Here is a tiny trained network, its code and every weight. The questions are about switching its units off for an input and a class, where a switched-off unit gives its printed mean instead of its output.

import numpy as np


def w(rows, s, z=0):
    codes = np.array(rows[::2]) - 128.0
    scale = np.full(codes.shape[1], s)
    scale[-1] = z or s
    return codes * scale


def f(y):
    return np.maximum(y, 0)


def log_softmax(a):
    a = a - a.max(-1, keepdims=True)
    return a - np.log(np.exp(a).sum(-1, keepdims=True))


def net(x, mask):
    res = np.array(x, float).reshape(1, 4) / 4 @ E
    y = f(res @ A[0][:, :-1].T + A[0][:, -1])
    res = res + np.where(mask, y, B[0][:, -1]) @ B[0][:, :-1]
    return log_softmax(res[-1] @ U[:, :-1].T + U[:, -1])


A, B = {}, {}
E = w([
[45,178,83,95,124,218,77],'x0',
[127,140,153,150,149,181,143],'x1',
[118,223,73,189,105,72,185],'x2',
[159,132,157,135,5,161,135],'x3',
],0.016)
A[0] = w([
[201,91,146,158,49,133,195,165],'neuron 0',
[125,205,66,188,116,105,188,135],'neuron 1',
[1,144,107,97,77,154,104,142],'neuron 2',
[124,131,99,161,148,136,130,128],'neuron 3',
[68,188,92,124,130,131,112,103],'neuron 4',
[71,106,62,116,135,176,98,175],'neuron 5',
[100,225,80,198,114,84,198,152],'neuron 6',
[78,139,116,101,31,188,140,103],'neuron 7',
[135,61,153,104,107,172,106,168],'neuron 8',
[134,170,108,140,42,196,101,119],'neuron 9',
[185,118,191,103,117,135,98,148],'neuron 10',
[191,136,136,159,12,169,101,162],'neuron 11',
[115,79,70,154,217,107,115,254],'neuron 12',
[211,70,122,180,202,104,167,229],'neuron 13',
[140,118,144,77,119,123,84,154],'neuron 14',
[184,80,188,150,95,114,125,166],'neuron 15',
[44,154,88,113,161,143,77,118],'neuron 16',
],0.013,0.0088)
B[0] = w([
[123,127,143,198,83,85,108,241],'neuron 0',
[152,166,57,130,128,108,160,227],'neuron 1',
[160,146,93,88,126,158,95,238],'neuron 2',
[106,127,106,118,146,124,129,149],'neuron 3',
[139,171,58,111,162,151,104,190],'neuron 4',
[116,173,146,106,170,170,59,222],'neuron 5',
[124,206,54,164,109,109,201,250],'neuron 6',
[199,118,124,74,107,105,75,216],'neuron 7',
[85,103,179,106,90,111,71,212],'neuron 8',
[190,106,82,85,96,93,84,217],'neuron 9',
[101,67,161,109,86,121,127,189],'neuron 10',
[154,141,153,159,71,89,97,243],'neuron 11',
[143,103,152,96,248,170,182,226],'neuron 12',
[140,66,111,117,165,88,194,241],'neuron 13',
[110,126,183,101,137,130,79,178],'neuron 14',
[92,57,168,163,91,106,138,217],'neuron 15',
[54,165,117,134,117,174,84,218],'neuron 16',
],0.012,0.02)
U = w([
[153,22,216,31,209,141,180,253],'0',
[142,151,93,113,201,61,254,82],'1',
[53,175,201,67,207,228,53,234],'2',
[41,247,60,94,175,189,139,124],'3',
[74,84,205,147,68,89,96,74],'4',
[141,192,131,225,39,78,171,100],'5',
[154,142,184,12,61,163,56,146],'6',
[208,192,57,55,76,98,109,68],'7',
],0.008,0.0024)

Each question gives the input, the list of numbers given to net, and the class t.
The units are the neurons (one row each of A and B). Each row of codes is followed by its name. A weight is (code - 128) times the scale printed after its matrix; where a second scale follows, it is the last column's (A, B and U).
mask holds one flag per neuron, in row order. A switched-off neuron (its flag False) gives its mean, the last column of its row in B, instead of its output. The means were averaged over made-up inputs and are rounded, as every weight is.
A unit's drop is (log p(t) with every unit on - log p(t) with that unit switched off) / (log p(t) with every unit on - log p(t) with every unit switched off).
The circuit of an input: a set's keep is (log p(t) with only the set's units on - log p(t) with every unit switched off) / (log p(t) with every unit on - log p(t) with every unit switched off). Starting from the 12 units with the biggest drops (on a tie, the unit counted first), units are removed one at a time, each time the one whose removal leaves the highest keep (on an exact tie, the one counted first), for as long as the keep stays at least 0.8.
units of the circuit, in order: the units of the circuit, biggest drop first
unit that matters most: the unit with the biggest drop
k most important neurons: the k neurons with the biggest drops, biggest first
drop of u: that unit's drop, to one decimal
input [0,-7,0,-4], class 0: units of the circuit, in order => (neuron 6; neuron 12)
input [4,-7,1,0], class 3: units of the circuit, in order => (neuron 11; neuron 16)
input [8,-5,-4,0], class 2: units of the circuit, in order => (neuron 5)
input [-4,-3,0,-8], class 0: 3 most important neurons => (neuron 6; neuron 12; neuron 1)
input [-8,1,-8,1], class 4: 2 most important neurons => (neuron 0; neuron 15)
input [0,6,0,6], class 4: 3 most important neurons => (neuron 6; neuron 0; neuron 2)
input [0,-6,6,1], class 5: 2 most important neurons => (neuron 12; neuron 6)
input [0,0,8,-2], class 1: 2 most important neurons => (neuron 5; neuron 16)
input [0,3,0,-3], class 0: 2 most important neurons => (neuron 6; neuron 1)
input [2,5,0,5], class 6: 2 most important neurons => (neuron 6; neuron 1)
input [-6,-1,2,1], class 5: 2 most important neurons => (neuron 0; neuron 12)
input [-4,2,-1,-8], class 0: drop of neuron 12 => 0.1
input [1,4,3,0], class 3: drop of neuron 11 => 0.2
input [1,-7,5,0], class 3: drop of neuron 13 => 0.3
input [-3,0,-6,0], class 0: unit that matters most => neuron 11
